What can hang from each mark:
Z: A D
T: A D L N
F: J P
K: A H J N
D: N S U
A: N T
U: D S Z
S: N Z
H: D F J K
P: L U
J: N

Every row comes from one small tree of marks. The marks that hang from a mark follow it in brackets, in alphabetical order. Every link used is in the known rows. Which tree was each row made from?
Known rows:
U[D[N] S[Z[A]]]: 6.5  -9.0  24.2  -1.6  18.7  -1.9  -15.1  -1.2  36.4  5.1  -38.3  10.0  -9.0  -11.5  2.6  6.0  16.2  -3.0  -10.5  -0.8  10.1  4.5  12.6  -0.8  5.7  4.9  -8.5  -10.0  1.2  -15.7  21.9  -23.5  21.4  -1.5  6.5  -2.8  11.7  6.0  7.7  -15.2  -1.2  3.8  4.0  -5.3
S[N Z[A[T[L]] D]]: 14.8  -18.0  -3.2  5.1  9.8  -11.6  -7.6  5.7  17.9  7.2  -16.7  -10.1  6.5  19.4  4.4  -9.4  20.0  9.7  -13.5  6.6  -5.8  18.2  -19.2  11.4  -7.5  -11.8  -4.8  -5.5  1.9  2.4  26.0  -10.6  15.0  -2.5  17.0  12.3  -7.2  4.1  16.2  -23.4  29.8  -18.0  2.2  -12.8
T[D[S[Z] U] L N]: 1.1  -27.6  -10.8  49.7  21.1  -12.4  -6.2  -7.2  2.7  -22.0  -8.7  10.3  -0.3  33.5  -4.1  1.5  5.5  20.5  -7.2  -2.3  -1.9  -2.4  -19.8  -5.8  -21.9  5.8  18.3  -8.7  -10.2  -22.4  18.5  5.9  10.8  -0.4  4.3  19.0  -10.1  39.0  24.1  -22.8  16.0  -9.6  -5.5  3.3
D[N S[Z[A[T[L]]]] U]: -2.8  -24.8  -6.3  29.1  11.2  -11.9  7.3  -9.0  4.0  23.8  -14.0  -6.3  -6.7  30.9  -12.2  3.1  6.2  9.5  -15.6  19.4  -19.5  8.8  -8.0  -13.9  -22.9  -1.8  5.4  -1.2  10.1  -11.4  28.1  -7.6  -10.0  -14.8  19.2  12.2  2.7  17.4  17.0  -22.3  13.7  -10.8  -6.0  -12.4
U[D S[N] Z[A]]: 10.2  2.7  26.6  -15.2  22.5  -11.5  -16.2  2.2  35.4  -6.0  -18.2  4.0  -7.0  -29.5  14.6  12.6  10.1  1.5  -18.6  -14.4  10.9  7.9  17.7  0.8  8.4  -14.4  -11.3  -9.8  -11.1  -15.3  12.5  -13.6  16.5  20.5  12.7  -6.8  1.2  0.6  4.7  -16.3  5.8  10.5  -0.2  -9.3
K[H[D] J N]: 25.2  -20.7  5.7  -37.8  9.0  16.6  -25.0  -0.2  28.3  -20.1  -34.0  2.2  -9.2  4.5  2.0  -0.5  9.2  12.0  -9.9  -27.5  -20.1  -8.7  14.4  -1.7  9.7  -15.1  9.4  -19.3  1.1  -26.1  -9.4  -8.2  32.8  5.8  -3.5  -7.6  -6.6  -14.9  0.6  -20.5  14.2  16.8  11.8  6.7
H[D[U] F K[J[N]]]: 23.8  -25.3  9.9  -20.2  17.7  16.7  -20.8  -5.0  7.1  -44.9  -6.1  16.4  -10.8  -23.5  21.9  2.2  20.3  29.2  -9.5  -26.5  20.3  0.2  23.4  -41.2  13.2  14.5  -5.7  -32.6  -10.3  -25.3  -7.1  3.0  11.3  3.8  -5.4  -6.9  -0.8  -10.6  0.2  -28.4  10.1  13.2  15.1  -12.2
Z[A[T[L]] D[S[N] U]]: -6.5  -18.4  -12.9  18.1  15.5  -8.7  12.2  9.2  0.9  -1.9  5.3  -10.2  6.7  -1.1  -8.4  5.4  5.1  8.9  -17.3  14.6  -16.9  14.1  -16.9  -6.8  -18.3  -10.0  -4.0  -3.1  1.9  10.9  18.8  6.3  -11.2  -1.7  16.8  9.0  -0.4  10.7  8.3  -37.1  24.7  -3.1  -6.3  -8.5
Z[D[S U]]: -0.5  -20.8  -7.9  11.4  0.9  15.5  -7.9  -12.3  -9.6  -32.2  -6.8  -8.2  -6.5  -9.0  2.2  16.3  2.7  8.0  -7.4  -8.0  -12.9  3.8  3.9  -19.6  6.1  -0.5  10.7  -7.9  -5.5  -2.0  -10.7  -6.8  11.2  6.3  5.7  17.1  1.1  9.0  3.8  -47.7  17.8  -0.4  -7.3  1.6
F[J P[L]]: 12.5  1.2  1.8  -14.0  -8.9  8.7  -23.5  -12.9  7.5  -8.3  -33.7  -11.1  -14.8  -11.7  22.8  4.1  8.6  15.5  -13.4  -13.6  -18.7  13.7  13.3  5.5  39.2  26.5  26.0  7.5  -8.5  -21.7  16.3  -4.0  31.7  17.2  1.6  5.8  -21.6  -15.2  -3.0  -33.0  14.8  4.6  5.4  16.6
K[A[N T] J]: 32.2  -23.1  6.5  -57.1  -12.8  12.1  -9.9  4.1  27.3  6.2  -26.8  -9.4  -1.1  -10.6  -9.6  -3.8  5.3  8.4  -8.9  -22.2  -28.5  31.4  8.2  -11.9  3.1  -4.3  5.6  -11.9  1.4  -14.0  9.4  -4.9  -2.4  4.1  -6.5  -4.8  -2.1  -23.8  7.9  -24.2  13.2  8.4  -16.7  7.5
T[A D[S U] L N]: 2.3  -33.8  0.1  26.8  23.0  -17.2  -3.5  -0.9  4.0  -10.9  0.2  4.8  3.4  14.0  -12.4  -2.1  1.7  12.2  -9.7  0.2  -10.4  6.8  -9.8  -11.3  -31.8  13.4  9.4  -0.9  -4.7  -10.1  25.8  4.3  -2.3  4.9  1.6  13.1  -8.5  32.5  15.0  -26.2  1.4  2.5  -3.4  0.2
U[S[N] Z[A[T[L]] D]]: 5.1  -10.2  2.7  -4.7  12.5  -19.2  -5.6  9.4  18.7  9.1  -8.0  -6.4  0.6  -15.3  5.9  -2.8  16.2  8.6  -23.1  -6.1  2.8  19.4  -8.3  13.6  -10.8  -8.7  -17.4  -11.0  -3.0  -3.0  17.5  -9.2  8.4  15.2  19.6  0.8  2.9  2.5  5.4  -19.3  20.9  -12.7  -4.6  -14.4
Z[A[N T] D[S U]]: 7.1  -28.0  -0.5  5.3  -1.2  11.5  2.5  21.7  10.9  -13.2  -7.8  -17.3  4.6  -14.5  -11.7  8.2  -7.5  1.7  -8.5  7.9  -24.2  25.4  -14.4  -17.8  -6.3  9.4  -7.4  -6.8  8.3  11.2  13.0  -2.8  -13.4  4.9  6.7  1.4  1.1  -1.8  10.3  -39.4  15.6  0.9  -18.5  1.7
Z[A[T[L]] D]: 14.0  -30.3  -5.9  -8.2  -4.0  -4.4  -17.5  19.8  18.9  7.6  -16.3  -10.5  3.2  -0.3  2.6  -15.8  17.6  4.7  -12.0  -0.7  -18.9  30.0  -11.7  8.0  -5.6  9.8  -12.8  -2.9  7.6  -0.5  17.1  -18.5  16.3  18.6  13.8  7.2  -5.9  -6.5  3.3  -31.1  26.6  -11.0  -0.1  -3.6
F[J[N] P[L U[D]]]: 13.9  13.7  8.5  9.0  5.6  4.4  -25.7  -10.6  4.4  -18.2  -27.2  14.6  -3.5  -30.1  29.2  12.0  8.6  12.8  -5.9  -8.3  -1.7  15.5  11.9  21.8  29.1  26.2  15.3  -3.3  -20.1  -19.4  17.3  23.2  24.6  2.2  -7.0  -3.6  -14.2  -10.0  -13.3  -23.4  14.0  19.7  19.6  15.1
A[N T[D[U[S]] L]]: -3.9  -27.6  -2.4  8.5  6.9  7.4  -4.7  29.9  7.4  3.3  -4.9  15.5  6.6  -5.9  0.7  -1.9  6.9  3.6  -2.6  -9.2  -6.4  18.7  -1.9  -4.4  -16.5  20.5  -16.0  -12.4  -11.0  -24.6  6.4  10.4  -5.8  22.3  3.1  2.0  1.7  2.6  15.0  -16.7  10.6  5.0  -11.2  9.7
P[L U[D S[N Z]]]: -15.1  10.3  12.5  20.4  25.9  10.9  -4.6  0.1  4.2  1.8  -21.7  25.0  1.9  -18.2  23.8  16.3  9.0  11.6  -14.3  -14.9  4.4  8.9  21.5  3.0  9.8  -18.3  3.7  2.2  -29.6  -21.9  2.6  16.0  37.5  -5.8  12.6  0.5  3.5  4.6  -0.1  -18.9  11.0  16.9  25.2  2.5
Z[A[T] D[U]]: 8.0  -20.7  -4.0  -9.4  -15.7  10.9  -7.9  8.5  10.2  3.5  -12.1  -12.4  3.2  -9.0  8.0  4.7  10.9  0.9  -7.5  4.0  -16.5  21.4  7.5  -9.7  4.5  5.3  -8.5  -3.7  2.0  6.8  8.6  -16.0  1.0  21.3  7.6  17.5  -2.4  -8.8  2.7  -39.1  16.6  -9.9  -1.7  -0.9
K[A H[D F[P[U]]] J]: 13.5  -3.8  -11.5  -54.1  21.1  17.4  -4.9  -3.1  11.8  4.6  -13.0  -17.7  -11.5  -14.4  2.4  18.5  6.8  43.5  -13.4  -20.3  -4.9  5.5  24.2  -18.0  12.3  -5.1  8.3  -15.1  -6.5  -26.6  -5.0  12.7  23.9  19.8  -12.0  -27.8  2.4  -19.3  -13.2  -25.1  19.9  19.9  17.9  22.6
H[F J[N]]: 35.0  -27.1  6.5  -13.4  18.7  6.3  -25.2  -4.4  8.7  -21.9  -10.3  15.6  -25.1  -20.6  24.4  8.5  17.5  11.8  -16.9  -29.0  -5.9  16.3  11.8  -14.5  12.0  11.2  -8.1  -23.2  -13.5  -10.4  3.1  0.4  23.7  4.0  11.1  7.0  -14.5  -13.7  4.1  -13.6  16.7  26.3  1.1  -12.5
A[N T[D[S[Z] U] L]]: -1.7  -35.5  -10.5  36.3  7.3  2.5  -3.2  13.1  0.9  -7.2  -2.6  -0.6  5.7  34.2  -6.6  -4.2  -1.0  12.0  -1.6  4.3  -9.4  14.9  -23.4  -10.3  -15.3  5.0  1.1  -14.4  -3.4  -24.3  10.6  11.2  -7.3  3.3  6.7  4.4  -4.4  20.9  22.6  -15.8  19.3  -7.3  -19.1  6.7
Z[A D[S[N] U]]: 2.0  -10.4  -0.8  9.9  21.8  -0.1  7.8  -1.8  5.8  -24.5  -7.3  -16.0  -0.3  -15.1  -4.3  20.7  0.1  4.9  -17.3  5.5  -10.9  0.1  1.4  -21.1  -3.8  -13.3  7.5  -2.6  -3.0  13.9  13.4  -1.7  -2.0  -2.0  9.8  13.6  1.2  8.5  7.9  -47.9  19.9  4.1  -3.3  -6.7
K[A[T[L]] H[F] N]: 22.5  -13.6  -1.5  -38.4  22.0  4.7  -19.7  7.2  22.1  37.4  -5.0  3.4  -5.6  19.8  -18.7  -3.8  13.8  21.3  -29.2  -14.9  -39.8  15.4  16.4  0.0  -10.2  11.3  -5.5  -20.9  -0.8  -17.3  4.2  2.9  21.9  0.6  15.3  -15.2  -4.8  -15.5  12.3  2.0  25.7  9.5  -8.6  7.7
K[A H[F] N]: 31.0  -5.4  11.0  -46.8  28.4  13.2  -23.9  -3.4  27.2  14.5  -17.4  -2.6  -12.1  5.8  -14.6  11.3  9.1  17.5  -29.1  -23.8  -34.3  2.0  34.7  -14.1  4.3  8.3  5.8  -20.2  -5.8  -14.2  -1.1  -4.9  31.3  0.3  8.2  -10.5  -3.0  -17.6  11.9  -8.5  20.7  16.6  -5.5  9.4
Z[A[T[L]] D[N S U]]: 0.3  -25.1  -11.6  23.0  11.8  -4.6  6.7  4.5  0.0  6.1  -5.7  -9.6  0.1  -2.0  -18.3  -0.8  9.1  1.7  -15.7  17.1  -16.0  11.5  -16.5  -6.5  -21.6  8.7  -4.9  -7.2  10.4  2.9  20.3  -3.6  -16.8  -6.4  15.0  10.8  7.6  10.9  6.6  -34.1  17.3  -8.1  -5.6  -7.3
H[J K[A[N T[D[S]]]]]: 11.5  -38.8  2.2  -14.6  -8.2  16.4  4.9  34.6  40.1  -4.1  4.6  -11.9  2.6  -37.6  -24.4  -17.1  15.1  11.3  -2.6  -10.2  -4.1  27.3  -12.3  -33.6  1.0  21.8  -4.7  -33.2  -2.7  -7.9  5.2  -1.9  -13.7  17.2  9.7  -24.7  -1.9  -8.0  -17.9  -14.9  4.1  27.3  -32.3  5.5
A[N T[D[U] L]]: 15.3  -30.8  -4.7  9.5  4.3  9.2  -12.8  24.6  5.1  -1.5  -5.0  6.9  8.0  11.0  1.7  -8.2  8.6  1.8  0.4  -7.5  -14.0  18.4  -6.8  -4.4  -13.9  16.4  -7.2  -10.9  -10.5  -26.6  6.4  8.9  -9.6  21.7  5.0  11.2  -10.8  -1.3  20.7  -18.8  19.1  1.0  -7.8  8.8
P[U[S Z[A]]]: -0.4  -6.7  10.4  -9.4  6.7  -8.0  -9.9  5.4  20.3  17.7  -25.7  -9.4  -15.3  -22.7  17.6  19.8  0.3  10.8  -17.4  -15.9  -13.3  14.8  33.3  -13.0  -9.0  -11.1  -1.6  0.6  -14.9  -16.0  9.3  -13.8  21.5  20.5  14.4  2.4  4.2  -2.9  -5.1  -29.3  12.5  4.9  10.1  -10.2
K[H[D F J]]: 17.3  -32.5  -2.5  -27.5  20.8  26.5  -16.4  15.7  16.3  -19.8  -7.4  2.8  -21.1  -17.3  16.0  2.0  12.8  22.9  -13.0  -24.9  -6.4  7.3  5.8  -20.6  17.6  -5.2  -14.3  -17.9  -6.1  -27.8  -12.5  -5.5  36.3  28.0  13.1  -11.8  -14.4  -17.1  -5.8  -10.9  14.8  28.6  11.0  -0.3
D[N U[S[Z[A]]]]: 0.1  -7.8  13.0  6.8  14.8  -1.7  1.9  -14.2  15.2  15.6  -34.7  0.5  -10.9  0.7  3.1  21.7  10.6  3.1  -15.1  2.5  -2.9  -4.5  26.9  -21.3  -7.8  2.8  4.2  -0.1  -2.1  -10.6  22.2  -19.0  8.0  -6.5  8.4  16.8  12.3  6.6  16.0  -27.3  1.1  -5.6  3.7  -11.3
F[J P[L U[D]]]: -1.1  13.9  -0.3  2.6  -4.0  14.9  -20.4  -0.7  6.9  -0.8  -26.8  -0.6  -6.4  -26.9  30.7  12.4  6.1  13.6  -2.5  -5.2  -10.8  15.9  14.8  14.2  33.6  16.6  17.3  3.8  -22.6  -23.4  9.9  16.5  26.9  13.4  -1.2  -4.5  -14.7  -11.1  -14.7  -29.2  13.5  14.9  19.7  20.9
S[N Z[D]]: 24.4  -9.5  5.8  -2.4  11.2  8.3  -18.4  -18.5  6.5  -27.6  -23.6  -4.4  -4.6  7.8  12.9  6.3  17.9  7.5  -6.7  -14.9  3.3  -0.2  -0.4  1.4  13.2  -16.5  12.7  -12.5  -11.9  -5.6  1.5  -13.3  29.0  -5.1  8.7  22.4  -9.2  3.1  17.6  -32.1  24.7  -7.9  4.4  -8.2
K[A H[D[N S] F J]]: 16.8  -27.8  -1.7  -29.1  41.6  16.8  6.9  1.7  19.8  -14.1  -3.2  -2.1  -20.1  -27.8  -23.3  3.8  10.2  25.7  -23.1  -11.1  -8.4  -0.9  -1.5  -32.0  2.8  -4.8  -4.0  -22.7  5.4  -18.1  2.7  -0.7  12.6  2.0  12.9  -21.9  4.7  -6.2  -12.9  -7.8  8.2  32.7  -1.6  -1.4

Which tree is each row?
20.1  -2.0  -0.9  -20.8  22.0  14.9  -13.0  -16.1  1.8  -23.6  -15.2  0.8  -25.8  -19.9  21.5  16.9  13.0  23.6  -0.3  4.0  3.4  -13.0  9.8  -15.6  26.1  25.3  9.7  -16.1  -9.2  -21.9  14.9  3.2  1.3  5.8  -1.4  6.7  -11.1  -7.0  6.2  -25.4  6.7  5.2  16.5  0.7 -> H[D[N U] F[J P]]
-11.6  16.9  2.7  0.2  -0.6  -10.9  -5.4  -0.4  15.8  22.8  -34.2  -21.7  -13.8  -31.2  28.2  21.4  -2.1  21.3  -23.7  -4.4  -11.1  16.7  26.0  2.9  18.5  13.2  14.3  11.0  -16.1  -16.5  28.5  5.1  23.2  19.7  6.3  -8.5  -3.0  -7.7  -16.5  -28.3  11.3  -0.9  12.4  7.4 -> F[J P[L U[S Z[A]]]]
-3.1  -15.4  -0.2  7.8  -4.1  -3.1  -0.4  15.4  22.8  13.4  -24.6  5.7  -0.3  -16.2  4.3  5.9  6.2  15.3  -6.2  1.4  -6.9  25.3  -7.9  11.1  -17.2  1.6  -7.3  -8.3  -7.2  8.9  26.1  -7.1  20.4  -1.9  6.0  7.5  2.0  9.7  2.5  -26.3  9.8  -6.7  8.9  -4.3 -> P[U[S[Z[A[T[N]] D]]]]
6.9  -13.0  19.3  -0.8  14.2  -5.7  -8.8  -19.9  5.2  6.9  -13.5  -2.2  -7.8  -9.5  2.4  11.1  11.2  -4.4  -13.1  -9.4  18.3  -6.7  31.5  -16.1  -8.0  6.0  -3.0  -15.1  -11.4  -23.4  9.8  -12.1  -10.0  16.1  2.5  14.5  12.6  14.8  5.4  -15.2  -11.9  -6.0  -0.9  -7.1 -> T[A D[N U[S Z]]]
30.5  -7.8  20.0  -36.9  2.2  8.9  -22.6  -3.8  39.0  6.7  -20.4  -0.8  -3.1  -15.6  -10.5  -1.9  28.3  12.4  -9.8  -22.1  -24.4  1.1  34.6  -26.1  3.2  23.3  20.0  -18.0  -8.7  -6.2  0.0  -24.1  23.6  -0.9  13.6  -1.5  -3.3  -17.1  -1.5  -26.8  10.1  11.6  -4.3  -5.5 -> H[K[A N]]
1.4  -1.6  11.3  2.0  22.6  -12.9  0.1  2.8  21.4  -3.5  -11.2  -5.8  -2.1  -15.3  11.8  18.0  6.6  3.2  -20.6  -7.9  14.5  -5.2  25.8  -15.6  -3.0  -11.5  -4.6  -10.8  -17.2  -14.8  16.5  -3.8  -3.7  28.6  7.7  10.4  4.2  9.9  7.9  -22.6  8.9  -1.2  -1.9  -4.6 -> T[D[U[S[N] Z[A]]]]
26.7  0.5  14.5  3.0  14.4  8.7  -27.3  -14.6  7.4  -1.7  -21.3  7.8  -15.7  -16.8  14.4  11.1  12.6  -2.0  -3.0  -18.1  1.5  0.6  21.0  4.0  0.2  -11.0  4.9  -17.0  -22.6  -35.1  -7.3  -4.1  7.7  5.6  12.5  10.4  -3.2  -0.5  2.5  -17.9  10.5  10.0  16.7  -7.2 -> P[U[D[N] Z]]
12.7  -36.4  -6.4  -6.5  -3.8  1.6  -25.4  17.2  13.9  1.1  -9.0  7.0  -2.6  12.3  4.9  -23.5  17.8  4.4  -4.1  -13.1  -9.9  21.9  -4.4  7.5  -0.6  9.9  -7.1  -14.5  -4.8  -28.9  6.1  -9.6  14.0  30.9  9.3  9.5  -13.7  -0.2  4.2  -17.6  21.7  1.5  -1.6  8.2 -> A[T[D L]]
-3.7  -4.2  5.3  26.7  12.1  7.8  -19.2  -3.7  -3.3  -11.5  -10.2  3.4  -7.2  -15.7  16.7  7.9  -2.9  12.4  -18.7  -19.6  -10.7  17.5  13.0  -4.6  12.0  -13.0  9.9  -0.7  -20.1  -31.4  -9.7  8.9  26.4  13.1  17.5  -4.2  -3.5  7.2  -10.9  -24.7  16.2  12.6  11.7  5.6 -> P[L U[D[S] Z]]
19.5  5.5  18.5  17.2  25.0  -0.5  -18.1  2.9  15.6  14.1  -30.1  0.3  -3.8  -21.7  13.0  3.6  9.6  -2.1  -23.8  -9.8  -5.1  11.5  22.4  1.3  2.0  -2.6  1.7  3.5  -15.7  -27.9  15.5  -0.9  12.5  8.0  18.5  3.1  0.4  -5.2  -3.4  -18.4  12.0  6.0  26.2  -3.2 -> P[L U[D[N] Z[A]]]
18.7  -20.0  6.2  -31.0  -10.7  14.4  -6.7  1.3  33.0  6.5  -12.1  -9.5  -7.4  -35.1  0.9  -1.0  31.6  15.8  -6.8  -22.9  -10.2  14.6  23.2  -36.5  8.9  12.5  9.8  -13.5  -10.8  -9.3  -3.3  -21.2  17.9  16.3  15.4  -3.3  -5.7  -19.7  -16.3  -27.4  6.5  19.1  -8.2  -9.6 -> H[J K[A]]
9.0  -13.5  -0.8  12.0  -1.6  4.6  -9.7  -8.8  10.6  -6.5  -26.9  -19.2  3.1  13.0  14.8  15.4  12.6  7.5  -8.5  3.3  -5.2  5.5  9.8  -15.9  5.6  -2.7  5.7  0.8  -2.1  3.0  11.6  -19.2  18.4  6.5  5.3  22.9  1.8  5.6  13.8  -39.9  20.1  -23.8  2.7  -6.3 -> S[Z[A D[U]]]
0.1  -6.7  7.8  25.3  26.9  16.6  -9.7  0.8  -2.8  -8.9  -18.8  15.9  -8.8  -25.6  -1.5  4.4  1.9  0.8  -15.7  -10.5  -13.9  9.3  11.2  -4.5  3.6  -0.1  10.2  -1.9  -14.8  -25.8  1.0  11.5  15.9  -9.3  14.4  -0.3  2.0  3.7  -8.2  -28.0  9.6  28.0  20.0  7.4 -> P[L U[D[N S]]]
24.1  -32.1  7.8  -0.7  -3.8  -9.7  -19.2  15.3  40.3  1.1  -25.4  2.9  -1.4  17.4  -0.7  -18.8  10.9  7.9  -6.5  -0.8  -3.3  21.2  -13.5  7.8  -2.5  10.2  -1.6  -13.5  2.0  -11.1  36.7  -20.8  13.9  19.6  3.6  12.7  -18.2  10.1  14.7  -13.1  10.2  -7.2  -2.9  5.0 -> S[Z[A[T[D N]]]]
6.2  -15.5  1.0  8.9  0.2  2.8  -13.9  -26.9  -7.6  -17.3  -6.0  -10.1  -17.8  5.5  9.9  20.7  -2.2  13.2  -13.8  -16.8  -15.0  1.5  18.2  -25.1  4.0  -11.6  17.5  -5.8  -9.8  -23.3  -10.7  -10.8  7.7  15.1  14.1  16.1  -6.3  10.3  9.0  -34.1  13.5  -1.9  -11.1  -6.2 -> D[S U[Z]]
1.0  -17.3  4.4  -2.8  -2.8  10.7  -19.4  -10.7  9.6  -18.4  -29.0  0.5  -7.8  -5.0  13.9  8.0  15.9  10.4  -6.5  -18.0  5.9  8.3  6.9  -1.2  14.4  1.5  1.1  -12.1  -6.3  -8.4  -3.8  -22.3  41.6  6.3  4.1  11.1  6.6  6.0  5.6  -31.6  14.1  -11.2  -2.1  -1.7 -> U[S[Z[D]]]
33.2  -13.5  1.3  -17.3  17.9  11.0  -24.5  -12.6  4.1  -9.6  -7.8  -1.3  -25.8  -11.8  12.7  19.9  16.1  22.6  -19.8  -29.5  2.4  8.8  10.6  -1.0  19.9  25.8  -1.8  -26.0  -5.4  -19.1  -4.1  6.0  27.9  16.9  2.7  -13.1  -18.3  -19.2  2.4  -9.5  16.3  34.1  -5.6  10.9 -> K[H[F[P] J[N]]]
13.7  -23.0  8.5  2.8  -1.7  -1.8  -3.7  7.3  12.9  1.4  -7.2  -19.4  -6.6  0.2  -3.8  12.4  -12.5  6.8  -14.9  -0.7  -26.5  23.1  -0.5  -23.3  -8.8  -2.1  -0.6  -4.4  3.4  -10.4  12.9  -6.8  -17.2  13.9  15.1  0.6  -6.2  -0.7  15.8  -25.6  11.4  -0.4  -22.2  -6.4 -> D[S U[Z[A[N T]]]]
3.0  -16.8  5.7  -3.8  17.8  -24.8  -6.9  20.1  29.7  14.3  -6.5  -0.6  -0.7  -4.9  3.9  -11.5  13.1  6.3  -21.9  -6.1  8.6  16.1  -1.1  9.1  -12.2  -6.7  -18.1  -15.5  -7.0  -20.2  25.6  -5.4  1.6  30.0  16.2  -2.6  -1.5  7.8  4.4  -7.6  16.7  -3.0  -5.6  -5.5 -> U[S[N] Z[A[T[D L]]]]
-7.2  -3.6  4.7  -26.0  31.9  12.7  1.3  2.6  9.5  -31.9  -7.2  19.0  -17.8  -35.3  27.4  20.4  2.4  23.9  -9.6  -2.8  2.1  -6.7  17.6  -24.6  17.2  -8.6  -7.1  -14.5  -21.3  -14.8  12.5  13.3  11.3  2.7  3.4  2.6  -2.7  -1.1  4.3  -22.3  7.4  13.3  14.7  -12.4 -> H[D[U[S[N]]] F[J]]
23.6  -10.9  15.6  -11.4  17.7  -7.4  -11.9  -7.6  26.9  -1.9  -31.5  -9.9  -8.5  14.4  10.3  7.9  10.5  7.6  -15.0  -5.9  -11.7  5.1  12.8  -11.4  3.9  -17.9  12.2  1.6  -4.3  -6.9  25.3  -20.5  23.7  -0.9  13.9  16.0  -12.6  -1.7  19.5  -27.8  19.5  1.0  5.9  -12.4 -> S[N Z[A]]
2.0  -14.0  2.6  10.0  3.2  -23.3  -3.3  3.4  15.9  23.6  -8.9  10.5  -3.5  -2.8  5.9  6.6  8.1  16.7  -19.7  -6.0  -13.7  19.9  0.6  2.8  -29.4  9.6  -7.0  1.6  -5.2  -14.5  25.8  -7.0  0.9  19.4  15.9  10.3  -6.0  10.7  17.3  -16.3  5.2  -11.9  -4.9  -11.7 -> D[U[S Z[A[T[L N]]]]]
